data =
[[132 118 122 131 144 104 119 127 118 128 140]
 [104 136 135 121 125 115 130 136 133 127 119]
 [142 124 134 121 118 125 133 122 135 124 147]
 [121 153 113 124 127 117 136 123 141 103 136]
 [124 131 131 119 135 143 132 127 142 125 129]]
Read off the second entry on the main diagonal.
Answer: 136
The second entry on the diagonal from the top-right corner is 127
The 1st entry on the main diagonal -> 132
Read off the bottom entry of the column that holds the largest entry.
Answer: 131
Read off the 2nd entry in reading order.
Answer: 118
The last entry of the smallest entry's row is 136
Read off the entry in the bottom-left corner.
Answer: 124
The bottom-right entry is 129
Read off the smallest entry in the first column.
Answer: 104
Read off the entry directly above the smallest entry.
Answer: 124
The entry just left of 143 -> 135
Read off the entry directly above the largest entry.
Answer: 124
The largest entry in the first row -> 144
The minimum: 103
Read off the fourth entry in reading order.
Answer: 131
The entry directly above the centre entry is 115
Read off the 3rd entry in reading order.
Answer: 122
Read off the entry just left of the centre entry.
Answer: 118
Read off the entry just right of the largest entry.
Answer: 113
